Below is a small trained network, with its code and all its weights. Each question gives an input and a class and asks what happens when units are switched off, that is, made to give their printed mean instead of their output.

import numpy as np


def w(rows, s, z=0):
    codes = np.array(rows[::2]) - 128.0
    scale = np.full(codes.shape[1], s)
    scale[-1] = z or s
    return codes * scale


def f(y):
    return y / 2 * (1 + np.tanh(0.7978845608 * (y + 0.044715 * y**3)))


def log_softmax(a):
    a = a - a.max(-1, keepdims=True)
    return a - np.log(np.exp(a).sum(-1, keepdims=True))


def net(x, mask):
    res = np.array(x, float).reshape(1, 6) / 4 @ E
    y = f(res @ A[0][:, :-1].T + A[0][:, -1])
    res = res + np.where(mask, y, B[0][:, -1]) @ B[0][:, :-1]
    return log_softmax(res[-1] @ U[:, :-1].T + U[:, -1])


A, B = {}, {}
E = w([
[120,144,2,83],'x0',
[137,15,150,116],'x1',
[33,239,81,68],'x2',
[143,136,68,167],'x3',
[43,66,176,167],'x4',
[109,83,127,200],'x5',
],0.011)
A[0] = w([
[136,117,113,156,83],'N0',
[133,203,123,77,119],'N1',
[148,134,162,171,101],'N2',
[251,94,125,137,194],'N3',
[99,108,89,233,209],'N4',
[68,139,221,143,254],'N5',
],0.015,0.0097)
B[0] = w([
[100,152,130,157,130],'N0',
[246,97,13,185,200],'N1',
[152,166,170,103,155],'N2',
[155,99,215,3,221],'N3',
[147,28,201,155,203],'N4',
[229,4,101,76,248],'N5',
],0.011,0.018)
U = w([
[179,137,61,177,56],'0',
[67,130,173,162,1],'1',
[151,81,162,65,226],'2',
[92,98,163,131,106],'3',
[133,235,3,91,209],'4',
[77,224,188,149,17],'5',
[107,135,212,123,19],'6',
],0.013,0.0083)

Each question gives the input, the list of numbers given to net, and the class t.
The units are the neurons (one row each of A and B). Each row of codes is followed by its name. A weight is (code - 128) times the scale printed after its matrix; where a second scale follows, it is the last column's (A, B and U).
mask holds one flag per neuron, in row order. A switched-off neuron (its flag False) gives its mean, the last column of its row in B, instead of its output. The means were averaged over made-up inputs and are rounded, as every weight is.
A unit's drop is (log p(t) with every unit on - log p(t) with that unit switched off) / (log p(t) with every unit on - log p(t) with every unit switched off).
The circuit of an input: a set's keep is (log p(t) with only the set's units on - log p(t) with every unit switched off) / (log p(t) with every unit on - log p(t) with every unit switched off). Starting from all 6 units, units are removed one at a time, each time the one whose removal leaves the highest keep (on an exact tie, the one counted first), for as long as the keep stays at least 0.8.
circuit, biggest first: the units of the circuit, biggest drop first
k most important neurons: the k neurons with the biggest drops, biggest first
drop of u: that unit's drop, to one decimal
input [-3,-2,6,2,-4,0], class 4: circuit, biggest first : (N4)
input [-1,-8,0,-4,2,-1], class 0: 3 most important neurons : (N3; N1; N4)
input [8,-1,4,5,-4,6], class 0: circuit, biggest first : (N4; N3)
input [8,0,0,8,5,-1], class 3: circuit, biggest first : (N5; N1; N3; N4)
input [5,-2,0,3,6,-2], class 3: circuit, biggest first : (N5; N3; N1)
input [0,6,6,7,-8,2], class 4: 2 most important neurons : (N5; N4)
input [-6,0,4,-7,-6,-4], class 0: circuit, biggest first : (N1; N3)
input [5,-6,8,8,5,-1], class 0: 3 most important neurons : (N1; N4; N3)
input [5,-7,6,7,-8,8], class 0: 2 most important neurons : (N1; N4)
input [0,-7,3,5,-5,-4], class 4: 2 most important neurons : (N4; N5)
input [-1,-3,7,5,0,0], class 4: 2 most important neurons : (N5; N4)
input [0,-1,8,0,4,-8], class 0: 2 most important neurons : (N1; N5)
input [-1,-4,5,2,0,4], class 0: 2 most important neurons : (N3; N1)
input [-4,8,7,2,-7,-5], class 4: drop of N2 : 0.0
input [-5,-8,4,2,-6,-5], class 4: drop of N4 : 0.5
input [4,-6,-2,2,-7,-6], class 4: drop of N4 : 0.2
input [-1,-4,4,-1,6,-3], class 0: drop of N4 : 0.2
